Below are the code and all the weights of a small trained network. Each question names an input and a target symbol and asks about switching units off, where a switched-off unit gives its printed mean instead of its output.

import numpy as np


def w(rows, s, z=0):
    codes = np.array(rows[::2]) - 128.0
    scale = np.full(codes.shape[1], s)
    scale[-1] = z or s
    return codes * scale


def norm(h):
    return h / np.sqrt((h * h).mean(-1, keepdims=True) + 1e-5)


def f(y):
    return y / 2 * (1 + np.tanh(0.7978845608 * (y + 0.044715 * y**3)))


def softmax(a):
    e = np.exp(a - a.max(-1, keepdims=True))
    return e / e.sum(-1, keepdims=True)


def log_softmax(a):
    a = a - a.max(-1, keepdims=True)
    return a - np.log(np.exp(a).sum(-1, keepdims=True))


def net(x, mask):
    ids = ['ΘΞΩγητ'.index(c) for c in x.split()]
    T = len(ids)
    res = E[ids] + P[:T]
    u = 0
    for l in range(3):
        q, k, v = (norm(res) @ M[l].T for M in (Q, K, V))
        z = softmax(np.where(np.tri(T) > 0, q @ k.T / 2**0.5, -1e9)) @ v
        res = res + np.where(mask[u], z, O[l][:, -1]) @ O[l][:, :-1]
        u += 1
        y = f(norm(res) @ A[l][:, :-1].T + A[l][:, -1])
        res = res + np.where(mask[u : u + 12], y, B[l][:, -1]) @ B[l][:, :-1]
        u += 12
    return log_softmax(norm(res)[-1] @ U[:, :-1].T + U[:, -1])


Q, K, V, O, A, B = {}, {}, {}, {}, {}, {}
E = w([
[109,163,89,202,93],'Θ',
[89,81,122,125,102],'Ξ',
[34,158,145,122,112],'Ω',
[180,164,61,104,4],'γ',
[149,230,237,171,86],'η',
[184,197,94,188,84],'τ',
],0.015)
P = w([
[173,101,231,3,102],'0',
[106,168,125,177,108],'1',
[81,169,101,170,113],'2',
[80,113,152,146,150],'3',
[52,81,172,176,168],'4',
[57,66,162,128,182],'5',
[88,57,171,191,217],'6',
[31,52,150,168,200],'7',
],0.0055)
Q[0] = w([
[128,132,112,2,15],'L0H0',
[147,62,88,165,226],'L0H0',
],0.0047)
K[0] = w([
[150,86,76,34,115],'L0H0',
[38,138,180,127,253],'L0H0',
],0.0044)
V[0] = w([
[177,114,69,1,101],'L0H0',
[141,117,127,83,165],'L0H0',
],0.0082)
O[0] = w([
[98,110,157,177,203,252],'L0H0',
[81,175,255,184,154,23],'L0H0',
],0.0097,0.0037)
A[0] = w([
[136,186,79,123,93,131],'L0N0',
[62,123,166,159,114,248],'L0N1',
[155,169,163,134,120,42],'L0N2',
[136,120,252,117,92,97],'L0N3',
[60,158,132,50,111,230],'L0N4',
[127,46,102,80,142,6],'L0N5',
[161,128,165,128,90,60],'L0N6',
[177,161,89,65,130,115],'L0N7',
[148,143,126,117,125,60],'L0N8',
[118,162,101,131,136,135],'L0N9',
[66,86,117,140,95,231],'L0N10',
[123,94,173,145,102,50],'L0N11',
],0.012,0.0022)
B[0] = w([
[201,75,145,144,176,247],'L0N0',
[197,137,24,121,137,185],'L0N1',
[129,216,187,71,63,122],'L0N2',
[63,112,42,81,162,145],'L0N3',
[159,87,137,199,62,180],'L0N4',
[133,160,149,138,69,161],'L0N5',
[184,91,129,85,115,133],'L0N6',
[74,107,141,148,80,177],'L0N7',
[44,38,153,71,155,123],'L0N8',
[99,38,97,216,138,147],'L0N9',
[255,163,72,175,162,253],'L0N10',
[85,77,167,59,171,126],'L0N11',
],0.005,0.0072)
Q[1] = w([
[176,142,162,181,136],'L1H0',
[101,173,239,88,252],'L1H0',
],0.012)
K[1] = w([
[45,129,161,99,201],'L1H0',
[176,60,67,254,87],'L1H0',
],0.0083)
V[1] = w([
[91,224,135,162,62],'L1H0',
[217,111,254,173,178],'L1H0',
],0.0081)
O[1] = w([
[186,234,99,50,199,57],'L1H0',
[159,10,66,49,183,1],'L1H0',
],0.012,0.0034)
A[1] = w([
[148,186,77,61,163,251],'L1N0',
[53,126,190,65,81,82],'L1N1',
[165,128,87,87,118,90],'L1N2',
[185,158,157,192,125,180],'L1N3',
[78,73,95,54,205,41],'L1N4',
[119,147,154,26,121,91],'L1N5',
[133,101,194,135,110,66],'L1N6',
[88,245,100,214,201,176],'L1N7',
[57,131,75,143,109,104],'L1N8',
[89,188,190,75,142,184],'L1N9',
[44,181,95,146,122,52],'L1N10',
[156,89,102,36,190,146],'L1N11',
],0.012,0.0028)
B[1] = w([
[159,132,186,178,231,204],'L1N0',
[216,131,75,107,99,132],'L1N1',
[139,161,152,138,138,160],'L1N2',
[75,128,110,66,107,255],'L1N3',
[32,155,154,82,224,117],'L1N4',
[253,173,143,255,77,130],'L1N5',
[96,115,85,161,145,134],'L1N6',
[137,113,205,75,103,225],'L1N7',
[177,94,136,125,146,166],'L1N8',
[184,85,203,129,92,136],'L1N9',
[150,146,91,121,75,137],'L1N10',
[9,166,123,136,154,153],'L1N11',
],0.0076,0.0062)
Q[2] = w([
[152,129,97,43,155],'L2H0',
[218,254,155,126,47],'L2H0',
],0.0093)
K[2] = w([
[83,138,156,115,97],'L2H0',
[114,92,102,1,36],'L2H0',
],0.0081)
V[2] = w([
[113,183,240,147,136],'L2H0',
[2,211,76,221,203],'L2H0',
],0.0088)
O[2] = w([
[89,164,166,254,153,44],'L2H0',
[88,195,228,100,140,3],'L2H0',
],0.0089,0.0055)
A[2] = w([
[92,114,150,92,252,244],'L2N0',
[46,172,183,153,138,187],'L2N1',
[84,131,147,140,133,12],'L2N2',
[192,139,224,53,130,29],'L2N3',
[145,162,127,47,108,118],'L2N4',
[17,29,157,215,144,4],'L2N5',
[147,141,135,148,66,154],'L2N6',
[139,175,136,95,179,84],'L2N7',
[128,111,32,88,162,112],'L2N8',
[106,149,145,127,31,54],'L2N9',
[125,118,85,132,151,71],'L2N10',
[86,112,126,107,222,60],'L2N11',
],0.014,0.0017)
B[2] = w([
[168,143,186,6,141,177],'L2N0',
[149,72,173,103,30,160],'L2N1',
[122,112,107,127,100,118],'L2N2',
[143,116,147,115,203,139],'L2N3',
[173,127,169,146,160,150],'L2N4',
[13,88,144,180,230,213],'L2N5',
[103,105,81,98,161,242],'L2N6',
[194,123,130,154,145,164],'L2N7',
[152,108,162,166,86,250],'L2N8',
[125,162,82,98,213,253],'L2N9',
[138,93,161,128,98,153],'L2N10',
[156,114,187,95,172,144],'L2N11',
],0.012,0.0062)
U = w([
[211,62,99,145,63,143],'Θ',
[141,207,31,57,167,108],'Ξ',
[88,104,163,205,194,249],'Ω',
[136,100,208,1,160,141],'γ',
[207,177,116,226,167,4],'η',
[118,227,171,137,53,185],'τ',
],0.008,0.0032)

Each question gives the input, a string of symbols that net reads in full, and the target symbol t.
The units are the heads (2 rows each of Q, K, V and O) and the neurons (one row each of A and B). Each row of codes is followed by its name. A weight is (code - 128) times the scale printed after its matrix; where a second scale follows, it is the last column's (O, A, B and U).
mask holds one flag per unit, layer by layer, with each layer's heads first. A switched-off unit (its flag False) gives its mean, the last column of its rows in O or B, instead of its output. The means were averaged over made-up inputs and are rounded, as every weight is.
A unit's drop is (log p(t) with every unit on - log p(t) with that unit switched off) / (log p(t) with every unit on - log p(t) with every unit switched off).
The circuit of an input: a set's keep is (log p(t) with only the set's units on - log p(t) with every unit switched off) / (log p(t) with every unit on - log p(t) with every unit switched off). Starting from the 12 units with the biggest drops (on a tie, the unit counted first), units are removed one at a time, each time the one whose removal leaves the highest keep (on an exact tie, the one counted first), for as long as the keep stays at least 0.8.
circuit, biggest first: the units of the circuit, biggest drop first
k most important neurons: the k neurons with the biggest drops, biggest first
k most important neurons of layer l: the k neurons of layer l with the biggest drops, biggest first
input γ η γ Ξ Ω, target γ: circuit, biggest first	(L1H0, L2N0)
input Ξ Ξ Ω γ γ γ Ξ γ, target Ω: circuit, biggest first	(L1H0, L0H0, L0N3, L2N5)
input γ γ Ξ Ω Ξ η η, target Θ: circuit, biggest first	(L0H0, L2H0, L1H0)
input γ η γ γ γ Ξ, target γ: 3 most important neurons of layer 1	(L1N11, L1N4, L1N0)
input Ω γ Ξ, target τ: circuit, biggest first	(L1H0, L0N0)
input Ω Ξ γ Ξ Ω Ξ Ξ, target τ: circuit, biggest first	(L0H0, L1H0, L0N3)
input η Ξ Ω, target η: 2 most important neurons	(L0N3, L0N4)
input η γ γ, target η: 2 most important neurons	(L0N3, L0N10)
input τ Ξ Ξ Ξ γ γ Ω, target γ: 3 most important neurons	(L0N2, L0N1, L1N11)
input Θ γ γ γ Ξ γ, target Ξ: circuit, biggest first	(L1H0, L0N10, L2N9)
input Ξ η γ γ Θ γ γ Θ, target γ: 2 most important neurons	(L2N0, L1N0)
input η Ω Ξ, target η: 2 most important neurons	(L0N3, L0N10)
input Ξ Ξ Ξ η, target Ξ: 2 most important neurons	(L0N3, L0N0)
input η γ Ω, target η: 2 most important neurons	(L0N3, L0N10)
input γ γ η, target γ: circuit, biggest first	(L1N7, L1H0)
input γ γ τ Ξ η Θ γ η, target Θ: 3 most important neurons	(L0N10, L0N3, L0N0)
input η Θ γ τ τ τ Θ, target γ: 3 most important neurons	(L1N0, L2N0, L0N4)
input γ γ γ γ γ Ξ η, target γ: 2 most important neurons	(L1N7, L1N9)
input τ Ξ Ξ γ Ξ, target γ: 3 most important neurons	(L0N2, L1N11, L2N0)
input Θ τ γ γ γ γ Θ Θ, target Ξ: most important neuron of layer 1	(L1N7)
input τ Ξ τ, target γ: 2 most important neurons of layer 0	(L0N2, L0N10)
input Ω Ω τ Ξ Ξ γ Θ γ, target τ: 2 most important neurons	(L0N0, L0N3)
input Ξ γ η, target Ξ: 2 most important neurons of layer 0	(L0N3, L0N10)
